In the rows, 128 means zero.
Facts:
bifam -χ-> zabru; bifam -χ-> fozi; bifam -χ-> nilal; bifam -χ-> bronis
bifam -χ-> buple; brogim -χ-> fludruk; bronis -χ-> nilal; bugem -χ-> rulon
dekir -χ-> dufogra; dekir -χ-> brugre; ditri -χ-> gagruk; ditri -χ-> rulon
dratrom -χ-> drison; drerok -χ-> brimuka; drerok -χ-> drison; drinak -χ-> rulon
drison -χ-> nilal; dudir -χ-> zabru; dufogra -χ-> nilal; fedel -χ-> rulon
firam -χ-> nilal; fistas -χ-> rulon; flegru -χ-> stotri; fleze -χ-> bugem
fleze -χ-> grumon; flidrol -χ-> rulon; flizufle -χ-> rulon; flizufle -χ-> zustir
fludruk -χ-> nilal; fluvos -χ-> fistas; gagruk -χ-> zabru; gagruk -χ-> nilal
goflor -χ-> brimuka; goflor -χ-> grumon; graflon -χ-> goflor; graklus -χ-> goflor
graklus -χ-> kazik; grivon -χ-> fozi; grivon -χ-> nilal; grivon -χ-> bronis
grumon -χ-> fozi; kazik -χ-> zabru; kazik -χ-> nilal; kazik -χ-> brimuka
kleplo -χ-> skosto; lobidan -χ-> nilal; naza -χ-> rulon; notrer -χ-> bronis
nubus -χ-> fistas; nubus -χ-> fedel; plidrur -χ-> goflor; plidrur -χ-> nilal
plufon -χ-> trivir; plufon -χ-> grumon; popem -χ-> bifam; revin -χ-> gagruk
revin -χ-> veplum; sirun -χ-> nilal; steplo -χ-> grumon; stifem -χ-> fedel
tradrik -χ-> zabru; trikletum -χ-> veplum; tristir -χ-> grumon; trivir -χ-> nilal
trivir -χ-> bronis; trumu -χ-> fistas; trumu -χ-> nilal; veplum -χ-> trivir
veplum -χ-> fozi; zabru -χ-> nilal; zitre -χ-> buple; bririr -θ-> zabru
bririr -θ-> pivizar; bririr -θ-> susedu; bririr -θ-> fulusir; bruflaskir -θ-> drodrol
brumik -θ-> bugem; brumik -θ-> zogre; brumik -θ-> druflaron; dekir -θ-> druflaron
destos -θ-> muran; destos -θ-> draku; destos -θ-> grukluku; destos -θ-> dremas
destos -θ-> susta; desuk -θ-> fledridin; desuk -θ-> nusis; desuk -θ-> tiplan
desuk -θ-> lameven; dogak -θ-> pivizar; dogak -θ-> dudir; dogak -θ-> dufogra
dogak -θ-> didrer; dogak -θ-> flidrol; dogak -θ-> druflaron; drinak -θ-> kazik
drinak -θ-> naler; drinak -θ-> floson; drison -θ-> brufo; drison -θ-> drifem
druvil -θ-> flura; druvil -θ-> draku; duge -θ-> nafa; duge -θ-> gomi
duge -θ-> fulusir; duge -θ-> revin; duge -θ-> paplim; fedel -θ-> nuto
fedel -θ-> skonir; firam -θ-> laskun; firam -θ-> gruki; firam -θ-> trugar
firam -θ-> graklus; flezom -θ-> stavis; flezom -θ-> bronis; flezom -θ-> trugar
fozi -θ-> dudir; fozi -θ-> pebrestak; geso -θ-> stigrol; geso -θ-> tiplan
gipil -θ-> labrik; gipil -θ-> stifem; gipil -θ-> bazapa; gipil -θ-> fluvos
goflor -θ-> dufogra; goflor -θ-> floson; graflon -θ-> nafa; graflon -θ-> geklem
grivon -θ-> droni; grivon -θ-> flidrol; gruziri -θ-> labrik; gruziri -θ-> lobidan
gruziri -θ-> naza; gruziri -θ-> gomi; guve -θ-> laskun; guve -θ-> siflir
kizigrim -θ-> susedu; kizigrim -θ-> didrer; kizigrim -θ-> lameven; klupe -θ-> muran
klupe -θ-> nusis; megek -θ-> stavis; megek -θ-> drodrol; megek -θ-> trotel
megek -θ-> vutabo; mestan -θ-> bistus; mestan -θ-> ditri; mestan -θ-> siflir
miplo -θ-> ditri; miplo -θ-> gagruk; miplo -θ-> fulusir; miplo -θ-> pakom
nabrus -θ-> drifem; nabrus -θ-> tobo; nabrus -θ-> tiplan; nabrus -θ-> grukluku
neflim -θ-> bazapa; neflim -θ-> tobo; neflim -θ-> fledridin; neflim -θ-> paplim
notrer -θ-> pivizar; notrer -θ-> nusis; notrer -θ-> steplo; notrer -θ-> sefadri
plidrur -θ-> stepladrok; plidrur -θ-> gruki; plidrur -θ-> kleplo; plidrur -θ-> nilal
plidrur -θ-> binirus; plorem -θ-> dudir; plorem -θ-> droni; plorem -θ-> tiplan
retor -θ-> pivizar; retor -θ-> stigrol; retor -θ-> lobidan; retor -θ-> zogre
retor -θ-> brogim; sirun -θ-> nafa; sirun -θ-> skonir; sirun -θ-> kovin
sirun -θ-> floson; sirun -θ-> lameven; skudestek -θ-> tobo; skudestek -θ-> flegru
skudestek -θ-> nubus; sozu -θ-> stebrum; sozu -θ-> bazapa; sozu -θ-> skosto
sozu -θ-> plugrun; sozu -θ-> kovin; stotri -θ-> fleze; stotri -θ-> bazapa
stotri -θ-> muran; stotri -θ-> tiplan; stotri -θ-> pakom; stotri -θ-> dremas
stotri -θ-> steplo; stotri -θ-> popem; tradrik -θ-> pakom; tradrik -θ-> trugar
tradrik -θ-> tunek; trasol -θ-> stavis; trasol -θ-> daskul; trasol -θ-> klobol
tristir -θ-> stigrol; tristir -θ-> dufogra; tristir -θ-> saka; tristir -θ-> suflumek
trivir -θ-> flura; trivir -θ-> nafa; trivir -θ-> fistas; trivir -θ-> popem
trivir -θ-> suflumek; trodras -θ-> kazik; trumu -θ-> zogre; trumu -θ-> dremas
tudratrur -θ-> klateflek; tudratrur -θ-> skonir; tudratrur -θ-> bugem; tudratrur -θ-> floson
tudratrur -θ-> klobol; tudratrur -θ-> nakla; vibas -θ-> naler; vibas -θ-> tregrol

Known rows:
drison: 116 145 131 127 137 111 104 109 111 146  93 140 165  87  71 117 195 109  87  91 120 128  90  94 131 113 137  81 152 125 110 146
sozu: 124 130 122  89 125 125 118 142 139 116 104 155 116 135 102 110 141 135 113 144 173 133 123 122 134 129 127 140 136 132 118 143
brogim: 140 127 132 114 133 108 124 137 110 141 114 139 149 127 126 145 152 126  98 119 116 129 118 127 103 143 137 113 154 125  98 120
notrer: 137 143 125 117 142 110 119 147 124 129  94 154 139 118 105 134 170 121 107 133 123 167 113 131 113 160 151 110 148 130  81 132
revin: 134 127 131 122 123 127 132 130 121 118 112 137 139 134 123 154 146 139 100 138 103 161 132 149  98 151 117 132 146 129  83 124
labrik: 118 125 122 105 132 117 136 134 136 133 126 138 124 136 125 125 132 142 100 120 147 118 151 121 125 136 141 149 146 130 114 127
flura: 115 128 126 109 141 120 141 133 130 139 126 140 120 134 130 121 133 136 101 118 153 124 148 125 132 123 153 133 145 121 113 126
gruziri: 123 122 115  89 129 114 121 148 135 123 109 151 124 138 109 109 143 142 113 143 169 127 121 118 117 151 131 142 146 143 117 136
popem: 132 133 142 128 132 126 139 131 116 133 117 139 141 132 125 145 145 135  98 124 113 155 142 143 114 131 133 114 149 126  87 121
gipil: 120 129 121  93 126 116 122 143 137 120 107 152 118 137 105 107 143 137 111 136 170 134 134 120 130 136 130 136 138 139 117 139
gomi: 120 120 118 103 130 114 138 131 133 133 128 139 122 135 125 123 130 141 101 124 144 113 146 116 118 147 141 155 149 132 117 126
kazik: 132 111 141 131 125 141 125  98  92 150 117 132 171 125 104 149 167 116  94 127 120 118  72 145  89 104  81  96 164 117 113 126
plidrur: 120 127 123 123 117  90  75 113 114 145  90 136 147 106  78 130 180 116 110 116 122 126  84 123 118 125 111  79 143 143 125 139
kovin: 123 125 125 103 134 127 137 129 134 126 125 142 120 134 125 126 129 135 100 128 152 122 139 124 129 123 139 157 142 114 117 128
flezom: 116 119 108 107 132 116 103 135 137 140 114 151 100 128 115 120 149 131 124 141 160 137 120 144 134 121 138 121 130 129 138 136
klobol: 126 120 114 106 142 131 123 129 132 145 130 142 104 131 131 138 136 122 113 132 148 121 123 139 129 112 145 148 140  99 132 125
bifam: 121 130 122 150 145 143 132 114 119 133 104 141 138 108 104 154 179 116  99 136  89 186 105 160  98 133 130 114 157 119  72 130

Rows:
No name comes twice in this set of rows, the named rows included.
116 138 118 131 138 116 106 102 110 144  99 131 157  83  82 131 191 108  84  92 102 119  90  98 122 124 138 101 158 111 115 143 -> fludruk
122 122 121 104 134 117 131 135 133 133 125 141 118 135 126 125 132 134 103 130 150 120 137 125 121 135 139 151 145 120 120 129 -> geklem
116 114 115 106 135 108 141 132 131 139 131 136 127 135 132 128 134 143  97 120 142 112 148 121 111 152 148 148 155 134 119 121 -> fulusir
122 119 107 101 135 120 103 142 132 136 113 152 100 128 112 123 150 127 125 142 166 140 115 143 137 114 137 121 128 121 134 142 -> megek
135 139 126 118 137 115 113 130 108 141  96 145 158  97  95 128 186 118  90 107 116 133  94 105 118 134 141  92 152 120 101 140 -> trumu
141 146 160 125 112  86 105 134 122 131  99 135 146 140 119 137 130 124 114 118 118 146 147 132 130 131 135  96 135 139  88 115 -> fleze
117 136 122 128 142 112 128 104 109 148 109 126 171  90  93 138 183 116  74  90  96 109 102  91 103 144 140 114 169 120 101 133 -> lobidan
131 144 116 130 155 110 119 132 122 142  94 146 144  97  94 140 184 105  96 120 105 160  91 119 109 154 164 107 157 120  77 129 -> grivon
138 121 109  85 148 112 124 159 122 146 113 159 125 142 119 118 155 126 117 145 176 126  98 127 109 155 152 126 154 136 115 127 -> dogak
137 133 132 129 131 123 119 135 124 128 106 142 124 130 121 152 150 124 117 142 110 175 125 158 111 135 133 116 138 121  87 125 -> trikletum
118 129 124 103 143 114 131 148 129 138 114 155 124 135 118 106 150 135 109 127 173 138 136 126 133 131 154 115 144 137 115 135 -> klupe
141 150 163 132 116  75 102 132 123 138 102 131 151 148 117 143 124 115 117 118 116 140 143 127 122 135 135  95 141 148  81 106 -> steplo
120 133 125  95 130 119 125 147 136 121 109 157 122 137 109 101 143 140 111 135 172 137 137 120 135 131 137 130 138 139 113 140 -> neflim
139 127 133 117 122 110 105 129 118 137 106 139 137 128 112 141 151 125 109 123 122 132 115 137 119 123 119 103 137 127 114 127 -> dratrom

The same things again, as new rows of numbers:
Known rows:
zogre: 128 120  99 125 196  71 183 180 139 173  83 172 153 182 180  89  91 167 160 147 160 129 115 179 106  81 191 128 143
nafa: 165 133 161  73 173 149  47 174 196 103  93 144 158 201 135 198 125 113 113  81 136 103 162  56 101  81  94  92 178
trikletum: 123  86  95  77  62  66 141 154 127 129 180  81  91  64 197  83 114  91 180  74  50 138 103 159 120 137 115 114 167
ditri:  49 116 160 173  80  63  49  99 102 105 202  97 146  70  71  82 149  58 171  78  52  89 112 167  60  94  87 106  89
tudratrur: 174 196  76 117  97 159 132  91 129 147  94  96 157 163 150 188 109 186  56 182 179 173 162 154 119 135 100  97 109
plidrur:  69 191 176 148  50 165  67  81 123  85 117 110 138  47 202 102 181 177  80 123  56 160  85 190 115 128 112 124  99
stepladrok: 147 112 121 148 167 107 149 163 123 125 104 118 133 164  99 131 112 120 181 145 142 110 149 102 155 127 122 135 176
nusis: 126 110 123 200 128  85 192 138  93 137 122 145 145 177 106 136 147 119 157  78 149  91 101  72 168 110 208 185 139
klupe: 140 131 125 189  96 143 189  64  96 152  93 164 162 163 166 190 198 176  67 112 166 151  78 135 135  82 194 182  58
skudestek: 170 109 114 103 145 181 146  75 145 116  96 162 157 133 166 191 190 168  68 179 187 190 150 140 149 126 118 108  73
droni: 132  85  90 142 170 170 128 160 102 107  96 100 136 125 107 119 129  83 181 170 173 107 153 103 189 166 131 121 169
naza:  49  99 121 183 168  65  67  57 153 149 168 142 145 149  63  79 120  53 152 116 153  83 133 150  52  85  84  93 110
drinak:  53 222  68 212  56  75 101  38  98 180 165  77 167 146  66  77 125 172  58 170 166  86 125 162  51 106  84  97  69
fledridin: 157 101 137 125 158 124 158 141 153 108 116 124 116 167 106 148 137 126 162 113 173  96 142  77 162 111 144 120 162
lameven: 136  99 102 137 133 125 122 158 125 115 106 112 148 172 119 167 132 102 132  83 158  88 156  59 169 137 130 119 176
dogak:  87 100  78 145 184 195  90 119  77 152  72 157 163 141 195 115 103 142  71 184 144 174 161 186 172 172 151 118  77
paplim: 171 108 158  89 177 130 107 168 171 107 104 148 132 178 116 164 124 124 167 106 151 113 149  73 139 103 114 120 163

Rows:
No name comes twice in this set of rows, the named rows included.
134 141  78  94 195 160 163 116 123 176  74 178 160 175 214  85  92 181  63 202 163 204 148 192  88 128 159 110  71 -> brumik
 68  89 145  75  63  57  69 175 136  95 189  78 110  61 179  96 138 106 166  66  54 122 125 164  90 105 110 108 152 -> revin
112 123 111 162 173 182  72 106  85 141  81 155 168 175 191 199 160 136  83 102  90 182 145 125 124 140 120 159  67 -> bririr
173  93 117 114 111 180 174  46 155 110 103 165 137 103 168 191 218 178  69 185 184 161 145 129 174 126 169 113  75 -> nabrus
141  82  90 139 124 181 166  62 109 117  91 154 172 108 185 178 204 157  68 181 192 144 145 140 171 152 194 118  72 -> geso
126 104  71 116  51 166 105  47 153 153 102  97 150  64 211 108 123 118  69  87  50 169 106 186 151 158  90  99 112 -> tristir
117 101  89 149 178 133 118 168 102 133  95 114 153 170 133 117  98  90 167 116 130 104 153 103 161 151 127 133 173 -> didrer
148 123 156 167 166 103 157 147 102 119 116 124 141 160  81 153 144 112 197 114 125 132 119  87 150 112 120 193 136 -> pakom
171 139 127 151 139 130 191  67 137 147 105 178 156 161 172 159 178 185  65 144 190 175  70 163  97  64 188 149  66 -> destos
172 111 169 106 165 104 168 146 183 118 111 157 103 172 122 148 146 129 149 115 177 114 142  76 139  76 135 123 154 -> bazapa
110  96  80 103 197 116 150 183 128 161  78 164 161 183 189  84  92 133 154 187 140 133 158 188 135 149 160 103 168 -> druflaron
156 126 149 182 144  59 181 142 127 139 123 161 120 189 103 127 130 152 149 103 159  90  70 102 142  68 201 172 137 -> muran

